Facts:
barur -flezur-> 446; bekal -flezur-> 881; brebe -flezur-> 237; bromas -flezur-> 237; brutrugru -flezur-> 881; daklen -flezur-> 881
degre -flezur-> 237; dofo -flezur-> 446; draro -flezur-> 977; dritem -flezur-> 446; dudi -flezur-> 237; firu -flezur-> 881
flalur -flezur-> 446; flisko -flezur-> 237; fofitum -flezur-> 881; fofluvus -flezur-> 977; gatune -flezur-> 446; gigris -flezur-> 977
gretem -flezur-> 237; grubenu -flezur-> 977; grumi -flezur-> 977; keba -flezur-> 237; keboskur -flezur-> 446; kegrol -flezur-> 237
kisas -flezur-> 446; kliplu -flezur-> 446; klosto -flezur-> 446; klukligrek -flezur-> 881; kosik -flezur-> 237; mesi -flezur-> 237
mivis -flezur-> 977; moku -flezur-> 977; nofler -flezur-> 977; paludron -flezur-> 237; pekluro -flezur-> 977; plerugem -flezur-> 237
podin -flezur-> 237; saplek -flezur-> 446; skasak -flezur-> 237; skiflodruk -flezur-> 977; stagur -flezur-> 881; stetur -flezur-> 446
stika -flezur-> 977; stogrir -flezur-> 977; stubevu -flezur-> 237; tazogi -flezur-> 446; tenal -flezur-> 977; tiflek -flezur-> 977
trizer -flezur-> 237; trosakun -flezur-> 237; veklak -flezur-> 881; vosto -flezur-> 881; vozus -flezur-> 237; vurer -flezur-> 977
vuzigrur -flezur-> 977; zaben -flezur-> 446; zabrin -flezur-> 881; zesim -flezur-> 977; zestes -flezur-> 237; zodroklak -flezur-> 237
zolom -flezur-> 446; zotro -flezur-> 881; barur -fetek-> keba; bekal -fetek-> saplek; bekal -fetek-> vurer; brebe -fetek-> keba
bromas -fetek-> keba; bromas -fetek-> brebe; bromas -fetek-> skiflodruk; bromas -fetek-> vurer; brutrugru -fetek-> vurer; daklen -fetek-> draro
daklen -fetek-> klosto; degre -fetek-> moku; dofo -fetek-> nofler; dritem -fetek-> saplek; dritem -fetek-> stagur; dritem -fetek-> skiflodruk
dudi -fetek-> skiflodruk; firu -fetek-> brebe; flalur -fetek-> dudi; flalur -fetek-> barur; flalur -fetek-> dofo; flalur -fetek-> paludron
flisko -fetek-> firu; flisko -fetek-> vurer; fofitum -fetek-> firu; fofitum -fetek-> keba; fofluvus -fetek-> flisko; gatune -fetek-> firu
gatune -fetek-> vurer; gigris -fetek-> barur; gretem -fetek-> fofitum; grubenu -fetek-> saplek; grubenu -fetek-> draro; keboskur -fetek-> keba
kegrol -fetek-> paludron; kegrol -fetek-> vurer; kliplu -fetek-> bromas; kliplu -fetek-> dritem; kliplu -fetek-> keboskur; klosto -fetek-> keba
klosto -fetek-> vurer; klukligrek -fetek-> stagur; kosik -fetek-> keba; kosik -fetek-> bromas; mesi -fetek-> fofitum; mesi -fetek-> draro
mivis -fetek-> nofler; moku -fetek-> bromas; nofler -fetek-> vurer; paludron -fetek-> nofler; paludron -fetek-> zolom; pekluro -fetek-> firu
pekluro -fetek-> keba; podin -fetek-> moku; saplek -fetek-> keba; skasak -fetek-> firu; stika -fetek-> draro; stogrir -fetek-> keba
stubevu -fetek-> tazogi; stubevu -fetek-> saplek; stubevu -fetek-> pekluro; tazogi -fetek-> gatune; tazogi -fetek-> zaben; tazogi -fetek-> vurer
tenal -fetek-> draro; tiflek -fetek-> stetur; tiflek -fetek-> klosto; trizer -fetek-> barur; trizer -fetek-> klosto; trosakun -fetek-> stika
veklak -fetek-> zaben; vosto -fetek-> mivis; vosto -fetek-> saplek; vosto -fetek-> brebe; vozus -fetek-> bekal; vuzigrur -fetek-> gatune
vuzigrur -fetek-> keba; vuzigrur -fetek-> bekal; zaben -fetek-> keba; zaben -fetek-> vurer; zabrin -fetek-> gatune; zabrin -fetek-> barur
zesim -fetek-> nofler; zesim -fetek-> keba; zestes -fetek-> keba; zodroklak -fetek-> mesi; zodroklak -fetek-> keboskur; zodroklak -fetek-> vurer
zodroklak -fetek-> moku; zolom -fetek-> keba; zolom -fetek-> saplek; zotro -fetek-> kliplu

Known rows:
pekluro: [-18 -12   0 -11  -4  -8 -47   3  -7   8  -9 -20  14  -2 -12   7  13   7
 -17   0   9   8   2   7 -16   7  21  15  20 -17  -5 -16   6  21  15   5
  24 -33]
zabrin: [  3  14 -33   5  30  13 -25  14  17  13   1 -22   2 -19 -30  -3  -7 -13
 -18 -23   8  23  -2  -6  21  -1  11  22   0   1   8 -11 -17  25   5 -28
   8 -14]
kisas: [-21   8 -26  30  -2  52  -9 -13  38 -13  24 -17  19   5  28 -38   9 -19
  12  11 -53   5  16 -24  -3  27  26 -13  25  44 -41 -26  12  10 -10  -1
  34   6]
dofo: [ -3  -8 -25  13 -16  33  21 -16  -4  -5  10 -15  20  15  11 -33 -19 -12
   8  26 -19  23  25 -35   5  17   8  10   0  -1  13 -14  -6  32  31   4
  -2  13]
degre: [  8 -16   9  15  14  -7  -2  53   9   8  13 -26  21   3 -19 -19  13 -26
   9   8  -4 -17  -2  -9  -2   8   0  58 -29   2   3  16  13  11  -8 -15
  11  -5]
plerugem: [-28   5   3  15  24  33 -10  21  30   2  43 -40  22   7   0 -26  32   1
   7  -3 -25   5   8  14  -3  20   5  17  -4  60 -34 -12  16  -2 -10   0
  25   8]
vosto: [  6   6 -32   0  36  14 -14  14  18  15   2 -24  -1 -17 -38  -5 -11  -7
 -16 -21   9  31   0  -6  17  -3  13  15  -6   4  14  -8 -15  25  10 -32
   7 -15]
mivis: [-22 -13  -2 -29 -21   6 -17  -3 -10  -7   6 -26  28  23  -9 -15   2   7
   5   4   5  11  12   3  -2  -2  13   4  -2   5  -1 -23   6  34  43   5
   9 -15]
vurer: [-27   0   8 -13 -65  -1 -16  -4 -32 -24  17 -24  43  23  23 -17 -17  17
   3   3  -2 -13 -38  21 -21   1  18  14   3  13   5 -25 -23  10  70  53
 -11  -1]
klosto: [  7   4 -20  25 -16  10  11  -6  -1  -3  -4 -13  11  -7  26 -27 -14 -21
   7  16 -18  11  11 -33 -13  15  14   7  12 -15   6 -25 -13  20  20  19
  -6   7]
trizer: [  0   3   4   4  40 -10   6  30  11  26   8 -34   3 -16  -7  -6  22  -7
  -4   3   9  26  24  -7  -7  14  -5  30  -9  -8   3  -5   5  12  -9  -9
   3  -7]
flisko: [  0   0   0  10  17   7  11  29  -5  19  19 -31  17   2 -13  -6  13   6
  -8  11   8  23  14  -7  -6  14  -8  40 -20   9  11   4   5  18  14  -1
  -5  -5]
bekal: [  3  13 -25   0   4  12  -4  10   8  -1  17 -26  10 -10 -20 -14 -24  -6
 -14 -23   5  19 -23   0  15  -6  16  18  -6  17  20 -16 -28  22  30  -8
  -8   3]
vuzigrur: [-12 -18  -5 -21  15  -9 -37   5  -1  14 -20 -20  12  -1 -23   3  13   1
  -7  -2  16  15  24  -6  -1   4  17   6   7 -17  -2 -19  17  35  13 -13
  20 -35]
stetur: [ -9  24 -14  23 -13   4  12   1  11 -11 -10 -26  17 -17  56 -45 -14 -43
  26   1 -32 -14   6 -17 -12  14  13  -8  12 -13 -16 -48 -12   0   7  28
  -4   3]
grumi: [-45  -9   0 -13  -4  28 -42   0  23 -18  13 -25  31  21  -3 -28  29  -4
   9 -13 -29  -9   6  16  -2   4  26 -14  16  46 -47 -31  23  11   7   1
  43 -19]
skiflodruk: [-24 -32  16 -28 -38 -19 -28  -6  -5 -21   9 -15  34  -3  -9 -10  -9  -5
   4   2  -9 -31 -41  21  -8   8  35   6  15  19   6  -5 -14  -3  30  36
  30  12]
zotro: [  3  -6 -26  -5  24   1 -16  10  28   3   6 -17   3 -28 -40 -11 -17 -22
 -10 -27  -7   2 -23  -5  21  -5  21  14   3  21  11  -5 -20  13  -1 -22
  22   4]
fofitum: [  6  21 -35  15   5  13 -29  16   8   6   7 -24   3 -18 -21  -3 -14  -3
 -26 -26   0   9 -32   0   6   1  15  25   7  14   9  -8 -24   5  13  -8
   3 -14]
zesim: [ -9 -20  -2 -25   6  -5 -27   5  -1  10 -16 -17  17   8 -17  -4  10  -2
  -4   0  14  20  18  -6  -3   2  17   1   5 -19   5 -21  10  36  22 -10
  18 -28]
zestes: [  2   2   0   9  26  -7   1  32   5  24   9 -28   7 -17 -12   2  21   4
 -14   5  13  14  13  -4  -8  21  -6  33  -8  -2   8   2   1   8  -1   0
   3  -4]

Rows, some named above:
[-22   7 -25  28  -3  53 -12 -12  35 -18  22 -16  20   9  21 -36   6 -23
   9  11 -52   3  16 -25   1  21  23  -8  25  40 -40 -23  11  10  -9  -1
  34   8] : kisas
[ 12 -25 -22   7  22  20  13  -9  16   5 -14  -7   2 -12 -14 -22  -6 -29
   5  21 -16  21  44 -48  10  16  18   5  10 -14  13 -13   2  32  -1 -20
  21   5] : flalur
[  4  22 -30  17   5  11 -28  15   8   8   9 -21   5 -18 -20   0 -12  -1
 -28 -30   4  10 -34   1   3   1  17  21   1  10   9 -11 -25   7  13  -7
  -1 -13] : fofitum
[  4 -10 -23  15 -17  36  22 -12  -1  -8  10 -17  15  11  20 -31 -15 -11
   9  21 -22  25  28 -36   4  14  13   6   0  -4  10 -16  -7  34  30   5
   1  15] : dofo
[  0  -3   5   6  37  -6   9  33  11  24   3 -35   6 -17  -8  -5  24  -3
  -3   6  11  24  27  -4  -8  13  -9  31 -14  -6   4  -7   3  10  -6 -10
  -3  -4] : trizer
[  4 -13   1 -24 -36  10 -14  32  39 -12 -20 -31   5   0 -13   5  20  15
 -12 -18  -1 -16  -9  10 -48  -6  35 -28   7  26 -28 -28  32  21  24  12
  14 -25] : stika
[  2  -7  -1   5  39   1   7  30  11  27  12 -31   2 -12 -26   0  22   6
 -13   8  14  27  28 -11  -8  16  -5  37 -12  -4  10  -1   6  20  -7 -18
   6  -4] : stubevu
[  7 -23 -25  10  20  15  13 -10  21   7  -9  -8   1 -12 -16 -18  -4 -22
   3  24 -16  24  42 -46  11  17  21   6  11 -15  12  -6   7  29  -3 -22
  20   3] : flalur
[-25 -15   0 -21 -19   2 -18  -6 -10  -8  -1 -25  30  24  -9 -14  -2   6
   7   0   7  18  11   4   0   0  17   4  -2   1   0 -23   6  34  47   5
   6 -14] : mivis
[  4   2  -2   7  37 -11   6  33   9  25   5 -37   4 -19  -6  -7  22  -8
  -4   7  14  21  24  -3  -7  15  -4  30 -13  -8   5  -4   3  13  -4  -6
   1  -9] : trizer
[-26   0   6 -27  14 -27 -25  20  14   1 -33 -33  21  -7   5 -21  13 -29
  23 -13   4  -4  22   7  -2  -3  16  -8   4 -26 -16 -46  15  20   7   0
  16 -29] : tiflek
[ 22 -15   4   2  26  -2  10  55  20  18  -2 -26   8  -4 -30  -8  22 -14
  -1   3   9  14  25 -18 -11   3  -4  40 -29  -5   7   8  23  21  -5 -25
   1 -13] : zodroklak
[  1 -29  18  -7  16 -14  17  23  17   5  28 -22  17 -19 -23 -14   5 -12
   3  11  -5 -12  -8  -3  -7  12  10  31 -13  28   9  18  -5  -5   2   7
  17  25] : dudi
[  0  -6   1  -3  30   4  23  29   5  20  18 -33  14   1 -19 -13  10   2
   3  14  13  32  33  -7   3  10  -6  33 -25   3  11   2   5  28  10 -20
  -3   1] : kegrol
[ 12 -20 -17  14   6   6   4  -6  21   3 -10  -5   4 -23 -10 -15  -6 -30
  -2  22 -22   2  15 -40  -1  20  26  10  20 -12   9  -3  -1  14  -8  -3
  24  15] : kliplu
[ 10 -16   0 -29 -22  12 -12  32  45  -4 -21 -29   0   0 -16   1  27  10
 -15 -18   5  -8   9   7 -41  -5  26 -27  12  22 -29 -31  33  28  21  -1
  23 -32] : tenal
[  0  12 -34   5  14  13 -14  15  14   7   5 -28   7 -14 -27 -13 -16 -11
 -10 -23   2  20 -12  -6  17  -8  14  19  -9   5  10 -15 -17  24  15 -22
  -1 -10] : veklak
[ -1  12   7  18  -1  -2   3  26 -11  17  29 -28  11 -15   5   0  12  10
 -22   7   5   7 -15   2 -19  22  -4  41  -3  12   8   2 -16  -3  11  22
  -5   3] : brebe
[  5 -15   8   3  10 -10   6  33  -3  13  15 -20  16 -11 -19  -9   8  -9
  -4  11   6   1  -2  -6  -3  16  -2  42 -17   6  16  13  -6   6   1   1
   4   7] : bromas
[-27  -2  10 -15 -71  -3 -16  -4 -36 -20  21 -22  42  25  23 -16 -17  16
  -1  -2   1 -14 -36  23 -25   7  17  11   3  16   0 -23 -18  11  72  53
 -13   2] : vurer
[ -4  27 -25  24 -12  14 -30  12  -8  -1  18 -17  15 -13  -7  -5 -25   3
 -30 -28  -3   2 -49  11   5   8  14  31  12  21   6 -11 -38   3  27   9
  -7   0] : firu
[  8 -15  -1 -24 -23  15 -13  33  51  -2 -24 -26   3  -4 -12   5  26   9
 -16 -18   0  -9   0   3 -41  -7  30 -29   3  18 -27 -30  38  28  19   0
  19 -30] : tenal
[ 25  15 -33   1  10  19   4  38  52   5  -9 -34  -6 -20 -30  -8  -2 -14
 -11 -37  -2   5 -13 -11  -5 -14  19 -10 -13  19  -3 -22  -3  25  10 -27
   4 -15] : daklen
[  6 -19  -2 -27  -9   0 -20  24  34   3 -26 -26  -3 -10 -23  12  22  13
 -16 -14  11  -1  12   1 -32  -4  27 -21   8   0 -14 -25  29  32  19  -3
  18 -32] : grubenu
[  5  19 -29  13   7  10 -28  14   8   7  11 -20   4 -22 -18  -4 -10  -2
 -27 -28   1   7 -30   4   3   3  10  21   7  14   8 -10 -28  13  12 -10
   0 -14] : fofitum
[-19 -17  -5 -22  -5   1 -33   7  -9   7  -3 -17  22  13 -15  -3   8   5
  -4  -1   8  13  14   3  -2   6  17  13   3  -5  -4 -20  12  36  28  -7
  19 -29] : fofluvus
[-24  -8   1 -24 -36   4 -15  -8 -23 -20   7 -27  34  21   5 -16 -11  13
   2  -1   6   5  -8  10  -9  -1  14   8  -4   8   4 -24  -2  28  59  22
   1 -10] : nofler
[ -9  17  13  26 -37   1  -2  13 -29  -1  42 -32  21 -10  27  -2  -5  24
 -14   6   2 -14 -47  24 -35  26  -1  39  -1  23   8   0 -32 -22  40  62
 -21  15] : keba
[  2   2   0   5  38  -6   6  36  14  29   5 -30   6 -20 -10  -5  22  -5
  -2   2  13  19  24  -4  -8  11  -6  29 -16  -5   2  -5   8  13  -6  -9
   1 -10] : trizer
[-13 -26  11 -13 -39 -16 -39  17 -11 -17  -3 -10  34  14  -6 -14  -4 -19
   3  -1  -5 -33 -32   7  -8   7  24  28   1  -2  -1  -8   1  12  28  19
  16 -13] : moku
[  0   3   7 -17 -70  11 -13  23  23 -19   0 -35  15   1  10   0   7  25
 -15 -16  -6 -32 -41  19 -58  -2  32 -26  14  36 -23 -32  10   8  51  42
   1 -15] : draro
[ 11  -3 -26  28   1  21   3  -8   7  10  -5 -11   0 -17   9  -9  -6 -10
 -16  18 -11  17  19 -36 -11  21  20   6  23 -14   8 -11  -8  18   4   6
  13   6] : zolom
[ 22  -4   1   1   2  21  26  55  57   8   8 -37  -1 -11 -14   3  33  10
 -17  -7  -2   1  10  -2 -42   5   8   0 -15  44 -20  -3  27  16   5  -5
   2  -3] : trosakun
[  7 -10   3   5  36 -10   3  34   9  25  10 -28   0 -19 -20  -4  17  -6
  -7   9   9  11  16  -9  -4  14  -2  43 -16  -5   9  10   3  13 -10 -13
   6  -4] : kosik
[-13  -7 -12 -11   0   6   5 -11  29 -15  33 -18  11 -35 -27 -16 -30 -10
 -10 -20 -15 -14 -55  17   9   0  37  -5  23  55  12  -3 -44 -13  18  17
  25  39] : stagur

